Below is a small trained network, with its code and all its weights. Each question gives an input and a class and asks what happens when units are switched off, that is, made to give their printed mean instead of their output.

import numpy as np


def w(rows, s, z=0):
    codes = np.array(rows[::2]) - 128.0
    scale = np.full(codes.shape[1], s)
    scale[-1] = z or s
    return codes * scale


def norm(h):
    return h / np.sqrt((h * h).mean(-1, keepdims=True) + 1e-5)


def f(y):
    return y / 2 * (1 + np.tanh(0.7978845608 * (y + 0.044715 * y**3)))


def log_softmax(a):
    a = a - a.max(-1, keepdims=True)
    return a - np.log(np.exp(a).sum(-1, keepdims=True))


def net(x, mask):
    res = np.array(x, float).reshape(1, 6) / 4 @ E
    u = 0
    for l in range(4):
        y = f(norm(res) @ A[l][:, :-1].T + A[l][:, -1])
        res = res + np.where(mask[u : u + 4], y, B[l][:, -1]) @ B[l][:, :-1]
        u += 4
    return log_softmax(norm(res)[-1] @ U[:, :-1].T + U[:, -1])


A, B = {}, {}
E = w([
[127,152,66,109,146,182,121,58,97,180,237,122],'x0',
[132,87,129,120,129,143,99,193,97,142,143,98],'x1',
[98,1,69,197,195,49,155,102,166,45,206,182],'x2',
[100,169,106,135,176,178,106,200,195,102,144,170],'x3',
[152,196,68,156,229,100,33,104,39,89,58,130],'x4',
[161,101,237,216,123,180,66,102,102,96,162,178],'x5',
],0.0031)
A[0] = w([
[130,38,105,139,130,132,57,254,61,184,169,59,72],'0.n1',
[139,141,83,111,116,157,139,99,101,179,210,144,56],'0.n2',
[135,154,54,74,128,70,139,162,161,137,118,120,32],'0.n3',
[123,221,149,137,118,85,163,7,198,116,115,190,8],'0.n4',
],0.0065,0.0013)
B[0] = w([
[139,193,126,108,175,140,254,13,143,14,92,193,252],'0.n1',
[108,107,153,133,131,89,49,145,205,69,93,66,228],'0.n2',
[90,31,136,166,133,227,103,126,85,122,91,136,231],'0.n3',
[128,127,116,111,192,175,235,98,95,13,109,147,213],'0.n4',
],0.005,0.0024)
A[1] = w([
[109,159,78,96,142,164,104,56,106,157,255,79,74],'1.n1',
[145,134,108,133,121,83,143,159,101,172,148,141,3],'1.n2',
[98,72,92,197,165,119,133,136,145,89,141,134,116],'1.n3',
[166,84,145,104,88,49,155,51,42,148,125,81,98],'1.n4',
],0.0063,0.0044)
B[1] = w([
[166,75,136,139,147,80,66,93,211,74,68,106,166],'1.n1',
[106,2,113,156,180,81,136,133,137,91,18,206,90],'1.n2',
[134,171,161,62,96,136,93,130,107,167,120,140,252],'1.n3',
[101,178,99,163,161,166,133,167,198,148,117,207,189],'1.n4',
],0.0076,0.004)
A[2] = w([
[100,162,116,133,163,126,88,117,94,134,82,119,93],'2.n1',
[137,104,123,183,93,97,223,134,171,182,217,52,19],'2.n2',
[98,52,89,118,161,8,124,138,111,105,209,220,83],'2.n3',
[124,104,196,152,105,16,156,214,145,107,2,141,2],'2.n4',
],0.0068,0.0016)
B[2] = w([
[179,98,166,131,56,54,196,149,155,138,222,135,253],'2.n1',
[177,112,142,151,104,76,174,159,142,127,198,140,194],'2.n2',
[161,255,167,99,92,216,113,154,82,200,5,50,242],'2.n3',
[153,91,79,113,175,131,14,22,215,100,168,81,252],'2.n4',
],0.0054,0.0023)
A[3] = w([
[151,163,52,222,194,31,83,155,12,116,119,123,108],'3.n1',
[103,76,224,240,128,184,78,99,57,125,164,177,34],'3.n2',
[77,174,87,161,194,170,86,235,203,137,156,201,116],'3.n3',
[39,83,2,100,133,62,177,154,115,187,89,71,5],'3.n4',
],0.0083,0.0019)
B[3] = w([
[87,59,185,120,46,149,211,158,239,161,202,124,207],'3.n1',
[111,27,14,89,176,139,152,182,43,142,58,102,251],'3.n2',
[147,140,86,218,134,38,138,86,119,194,109,179,217],'3.n3',
[173,21,126,164,177,157,86,167,3,113,113,135,191],'3.n4',
],0.0055,0.0035)
U = w([
[149,78,120,132,161,104,2,60,211,75,121,71,154],'0',
[138,14,81,134,157,178,112,182,15,158,87,117,143],'1',
[151,242,196,75,67,163,79,156,77,224,88,84,131],'2',
[123,67,176,141,56,107,198,180,193,162,236,124,143],'3',
[119,155,133,112,171,156,213,86,108,31,110,156,161],'4',
[128,165,76,216,148,87,123,126,146,209,111,201,138],'5',
[64,149,149,144,138,98,105,160,65,75,185,119,3],'6',
],0.0074,0.0029)

Each question gives the input, the list of numbers given to net, and the class t.
The units are the neurons (one row each of A and B). Each row of codes is followed by its name. A weight is (code - 128) times the scale printed after its matrix; where a second scale follows, it is the last column's (A, B and U).
mask holds one flag per neuron, layer by layer. A switched-off neuron (its flag False) gives its mean, the last column of its row in B, instead of its output. The means were averaged over made-up inputs and are rounded, as every weight is.
A unit's drop is (log p(t) with every unit on - log p(t) with that unit switched off) / (log p(t) with every unit on - log p(t) with every unit switched off).
The circuit of an input: a set's keep is (log p(t) with only the set's units on - log p(t) with every unit switched off) / (log p(t) with every unit on - log p(t) with every unit switched off). Starting from the 12 units with the biggest drops (on a tie, the unit counted first), units are removed one at a time, each time the one whose removal leaves the highest keep (on an exact tie, the one counted first), for as long as the keep stays at least 0.8.
circuit, biggest first: the units of the circuit, biggest drop first
k most important neurons: the k neurons with the biggest drops, biggest first
k most important neurons of layer l: the k neurons of layer l with the biggest drops, biggest first
input [-7,2,4,5,8,-6], class 3: circuit, biggest first => [3.n1]
input [2,-4,-5,5,8,8], class 1: 2 most important neurons => [3.n2 1.n4]
input [5,6,-5,-8,-7,-8], class 1: 3 most important neurons of layer 1 => [1.n3 1.n1 1.n4]
input [-7,-3,4,1,-3,8], class 1: 3 most important neurons => [3.n2 0.n2 1.n1]
input [1,-6,-2,8,6,5], class 5: 2 most important neurons => [3.n3 0.n3]
input [7,1,3,2,8,-1], class 3: 3 most important neurons => [3.n1 2.n4 2.n1]
input [1,8,-7,8,-4,1], class 4: 2 most important neurons of layer 1 => [1.n3 1.n4]
input [-3,7,-3,-5,-6,-5], class 4: 3 most important neurons => [0.n1 2.n1 3.n1]
input [-6,0,-1,-1,7,-6], class 3: 2 most important neurons of layer 0 => [0.n2 0.n3]
input [0,6,3,-8,-1,1], class 5: 2 most important neurons => [1.n4 0.n4]
input [3,1,-3,-1,1,-4], class 1: 2 most important neurons => [1.n3 3.n4]
input [-1,-1,-5,2,5,-7], class 1: 2 most important neurons => [3.n4 1.n3]
input [-5,-6,4,8,-8,-8], class 1: 2 most important neurons => [3.n4 0.n3]
input [-1,-3,-5,-1,0,-7], class 1: circuit, biggest first => [3.n4 1.n3]
input [2,8,-3,0,6,-7], class 4: 2 most important neurons => [0.n1 3.n2]
input [7,2,-3,-4,3,5], class 0: circuit, biggest first => [1.n1]
input [-2,0,4,-7,-5,-5], class 5: 2 most important neurons => [1.n4 3.n3]
input [3,-7,-5,1,7,2], class 3: circuit, biggest first => [3.n1 1.n3 0.n1 2.n3]
input [5,-2,-5,7,-7,-7], class 1: 2 most important neurons => [3.n4 0.n3]
input [-4,-1,-2,-2,4,-3], class 0: 2 most important neurons => [2.n4 1.n3]
input [7,4,8,8,3,5], class 2: 2 most important neurons => [2.n3 1.n4]
input [5,0,6,2,-3,-4], class 2: 2 most important neurons => [2.n3 2.n4]
input [6,-5,5,8,7,6], class 5: most important neuron of layer 3 => [3.n3]
input [2,-3,6,5,-4,-6], class 1: 2 most important neurons of layer 0 => [0.n3 0.n1]
input [-5,0,-6,8,5,-6], class 5: 2 most important neurons of layer 3 => [3.n3 3.n2]
input [7,8,5,-4,7,6], class 4: 3 most important neurons of layer 2 => [2.n4 2.n3 2.n2]
input [6,0,6,7,8,-7], class 3: 2 most important neurons of layer 2 => [2.n1 2.n4]
input [-2,-8,-7,-3,7,7], class 4: circuit, biggest first => [0.n4]
input [7,4,8,-7,-2,-6], class 2: 2 most important neurons of layer 1 => [1.n3 1.n4]
